Here is a tiny trained network, its code and every weight. The questions are about switching its units off for an input and a target symbol, where a switched-off unit gives its printed mean instead of its output.

import numpy as np


def w(rows, s, z=0):
    codes = np.array(rows[::2]) - 128.0
    scale = np.full(codes.shape[1], s)
    scale[-1] = z or s
    return codes * scale


def norm(h):
    return h / np.sqrt((h * h).mean(-1, keepdims=True) + 1e-5)


def f(y):
    return np.maximum(y, 0)


def softmax(a):
    e = np.exp(a - a.max(-1, keepdims=True))
    return e / e.sum(-1, keepdims=True)


def log_softmax(a):
    a = a - a.max(-1, keepdims=True)
    return a - np.log(np.exp(a).sum(-1, keepdims=True))


def net(x, mask):
    ids = ['αβγδεθλσφψω'.index(c) for c in x.split()]
    T = len(ids)
    res = E[ids] + P[:T]
    u = 0
    for l in range(2):
        r = norm(res)
        for j in range(3):
            rows = slice(2 * j, 2 * j + 2)
            q, k, v = (r @ M[l][rows].T for M in (Q, K, V))
            z = softmax(np.where(np.tri(T) > 0, q @ k.T / 2**0.5, -1e9)) @ v
            o = O[l][rows]
            res = res + np.where(mask[u + j], z, o[:, -1]) @ o[:, :-1]
        u += 3
        y = f(norm(res) @ A[l][:, :-1].T + A[l][:, -1])
        res = res + np.where(mask[u : u + 4], y, B[l][:, -1]) @ B[l][:, :-1]
        u += 4
    return log_softmax(norm(res)[-1] @ U[:, :-1].T + U[:, -1])


Q, K, V, O, A, B = {}, {}, {}, {}, {}, {}
E = w([
[142,92,92,106,136,127],'α',
[139,115,77,144,128,124],'β',
[60,163,99,154,89,133],'γ',
[137,121,166,85,56,192],'δ',
[147,127,107,150,148,161],'ε',
[119,94,114,93,144,113],'θ',
[81,159,146,152,152,121],'λ',
[161,101,102,122,132,128],'σ',
[108,112,76,119,154,159],'φ',
[133,107,207,85,107,254],'ψ',
[65,164,137,151,160,121],'ω',
],0.0084)
P = w([
[111,61,200,178,75,106],'0',
[53,74,12,76,102,213],'1',
[77,1,51,126,126,216],'2',
[97,130,83,64,116,217],'3',
[95,55,91,108,164,229],'4',
[122,155,89,55,114,201],'5',
[131,71,102,103,176,201],'6',
[126,176,77,44,116,181],'7',
[141,88,101,111,188,166],'8',
[114,228,52,31,126,171],'9',
[178,98,118,122,207,125],'10',
[175,248,88,30,160,110],'11',
[148,104,78,163,169,144],'12',
[177,187,133,107,148,98],'13',
],0.0037)
Q[0] = w([
[35,157,166,228,206,130],'0.h0',
[95,251,252,129,65,135],'0.h0',
[183,100,75,117,181,142],'0.h1',
[121,145,211,111,146,152],'0.h1',
[148,182,114,87,142,145],'0.h2',
[148,99,99,117,151,170],'0.h2',
],0.023)
K[0] = w([
[149,108,85,132,237,109],'0.h0',
[148,253,51,23,154,130],'0.h0',
[128,73,171,157,114,111],'0.h1',
[146,123,123,94,175,137],'0.h1',
[124,146,103,81,123,152],'0.h2',
[117,73,114,141,124,148],'0.h2',
],0.026)
V[0] = w([
[83,157,146,155,163,180],'0.h0',
[60,64,173,16,131,73],'0.h0',
[57,123,72,88,55,169],'0.h1',
[167,110,210,165,51,83],'0.h1',
[150,106,101,74,79,202],'0.h2',
[141,123,96,138,247,126],'0.h2',
],0.014)
O[0] = w([
[128,205,108,154,164,126,127],'0.h0',
[145,145,78,69,2,51,197],'0.h0',
[170,190,132,78,230,126,199],'0.h1',
[48,107,172,92,95,69,149],'0.h1',
[117,49,120,170,55,157,248],'0.h2',
[67,166,75,41,150,149,159],'0.h2',
],0.0079,0.014)
A[0] = w([
[203,205,60,166,136,69,31],'0.n0',
[171,102,28,88,77,92,164],'0.n1',
[254,61,34,37,177,180,10],'0.n2',
[160,68,172,89,133,99,197],'0.n3',
],0.014,0.0012)
B[0] = w([
[8,20,149,120,220,99,170],'0.n0',
[116,118,115,174,238,207,252],'0.n1',
[61,226,193,125,15,151,240],'0.n2',
[153,201,102,93,160,133,164],'0.n3',
],0.011,0.014)
Q[1] = w([
[111,12,80,58,198,101],'1.h0',
[221,153,9,56,81,137],'1.h0',
[170,248,207,178,131,81],'1.h1',
[136,136,81,93,92,100],'1.h1',
[195,12,22,48,166,152],'1.h2',
[57,27,119,83,101,67],'1.h2',
],0.018)
K[1] = w([
[158,29,162,137,154,19],'1.h0',
[205,103,65,80,90,144],'1.h0',
[47,185,135,124,77,232],'1.h1',
[113,127,90,113,150,106],'1.h1',
[251,119,61,91,142,99],'1.h2',
[133,67,172,77,118,24],'1.h2',
],0.021)
V[1] = w([
[126,123,249,130,142,85],'1.h0',
[118,16,158,215,196,203],'1.h0',
[171,64,139,100,77,148],'1.h1',
[55,128,173,155,64,202],'1.h1',
[93,177,106,83,138,33],'1.h2',
[165,92,6,147,74,61],'1.h2',
],0.014)
O[1] = w([
[202,162,94,208,68,94,165],'1.h0',
[53,82,41,238,23,197,118],'1.h0',
[76,56,69,42,112,89,119],'1.h1',
[201,114,89,189,97,2,254],'1.h1',
[84,31,232,115,114,107,124],'1.h2',
[101,255,248,136,162,103,15],'1.h2',
],0.0069,0.009)
A[1] = w([
[250,143,135,54,39,184,156],'1.n0',
[170,176,101,52,89,99,2],'1.n1',
[138,99,94,198,93,160,157],'1.n2',
[137,169,216,144,147,93,118],'1.n3',
],0.018,0.0038)
B[1] = w([
[203,183,53,36,26,192,195],'1.n0',
[58,185,167,247,160,114,174],'1.n1',
[156,138,203,83,162,108,246],'1.n2',
[201,192,37,142,116,118,152],'1.n3',
],0.014,0.013)
U = w([
[158,213,69,111,37,121,137],'α',
[234,86,135,55,94,204,102],'β',
[74,177,91,196,196,54,119],'γ',
[166,57,233,154,168,147,188],'δ',
[58,170,225,192,49,141,3],'ε',
[114,48,127,95,73,39,201],'θ',
[211,152,126,179,222,220,84],'λ',
[155,59,114,254,82,160,139],'σ',
[43,103,94,95,149,219,136],'φ',
[176,122,20,124,186,71,178],'ψ',
[135,177,179,25,193,78,109],'ω',
],0.01,0.0028)

Each question gives the input, a string of symbols that net reads in full, and the target symbol t.
The units are the heads (2 rows each of Q, K, V and O) and the neurons (one row each of A and B). Each row of codes is followed by its name. A weight is (code - 128) times the scale printed after its matrix; where a second scale follows, it is the last column's (O, A, B and U).
mask holds one flag per unit, layer by layer, with each layer's heads first. A switched-off unit (its flag False) gives its mean, the last column of its rows in O or B, instead of its output. The means were averaged over made-up inputs and are rounded, as every weight is.
A unit's drop is (log p(t) with every unit on - log p(t) with that unit switched off) / (log p(t) with every unit on - log p(t) with every unit switched off).
The circuit of an input: a set's keep is (log p(t) with only the set's units on - log p(t) with every unit switched off) / (log p(t) with every unit on - log p(t) with every unit switched off). Starting from the 12 units with the biggest drops (on a tie, the unit counted first), units are removed one at a time, each time the one whose removal leaves the highest keep (on an exact tie, the one counted first), for as long as the keep stays at least 0.8.
circuit, biggest first: the units of the circuit, biggest drop first
most important unit: the unit with the biggest drop
top k neurons: the k neurons with the biggest drops, biggest first
top k neurons in layer l: the k neurons of layer l with the biggest drops, biggest first
which heads matter: for each layer, one digit per head in row order, 1 if its drop is at least 0.15 and else 0, layers parted by /
input ψ σ α θ α ω α ω σ α ω β γ λ, target β: most important unit -> 0.h0
input δ α δ φ α, target γ: which heads matter -> 011 / 101
input ω α γ, target γ: top 4 neurons -> 0.n0, 1.n0, 0.n2, 1.n2
input θ α α δ ω α γ ε α ε λ ω α α, target ω: top 2 neurons -> 0.n2, 0.n0
input ω θ ψ ω σ α β σ ω, target β: circuit, biggest first -> 0.h0, 0.n1, 1.h2, 1.n2
input φ φ β, target ε: which heads matter -> 010 / 011
input σ σ λ α σ λ σ θ, target θ: top 2 neurons -> 0.n2, 0.n1
input θ ψ δ α α φ ε ε α α α θ σ λ, target φ: which heads matter -> 110 / 000
input ω θ β ω ψ β ω ω θ, target λ: which heads matter -> 010 / 000
input ψ ψ σ α σ σ ω θ σ α, target ψ: top 3 neurons in layer 0 -> 0.n1, 0.n2, 0.n0
input α α γ α α α α δ α λ γ σ α θ, target φ: top 2 neurons in layer 0 -> 0.n1, 0.n2
input ω δ σ σ λ σ, target λ: circuit, biggest first -> 0.h1, 0.n2, 0.h0, 0.n1
input ψ ψ σ θ, target ψ: circuit, biggest first -> 0.h1, 0.n2
input ω α φ α φ α γ ω, target ε: top 3 neurons in layer 0 -> 0.n2, 0.n0, 0.n3
input θ α α α γ α α α β ε, target ω: circuit, biggest first -> 0.h0, 1.h0
input σ σ φ ψ θ α ω λ α σ, target θ: circuit, biggest first -> 0.h1, 0.n2
input σ ω α ω ω ψ γ ω θ γ σ β δ ω, target β: top 4 neurons -> 0.n1, 0.n2, 1.n2, 1.n1
input ω θ α α α, target λ: which heads matter -> 100 / 000
input α β δ σ γ λ α ε, target φ: top 2 neurons in layer 0 -> 0.n2, 0.n1
input α λ ε φ α ω, target ω: top 2 neurons in layer 1 -> 1.n2, 1.n0
input φ θ γ, target ω: top 2 neurons -> 0.n2, 0.n0
input θ σ θ σ φ λ ω, target ω: top neuron in layer 0 -> 0.n1
input δ α σ σ β σ ε σ σ, target γ: top 2 neurons -> 0.n1, 0.n0
input β ω φ, target β: which heads matter -> 111 / 111
input σ θ δ φ σ, target θ: circuit, biggest first -> 0.h1, 1.h1
input ω α ψ, target α: most important unit -> 0.h1
input ψ ε σ φ ψ ω ε α ψ α δ λ, target ε: most important unit -> 0.h1
input ε ω α α α, target σ: which heads matter -> 100 / 100
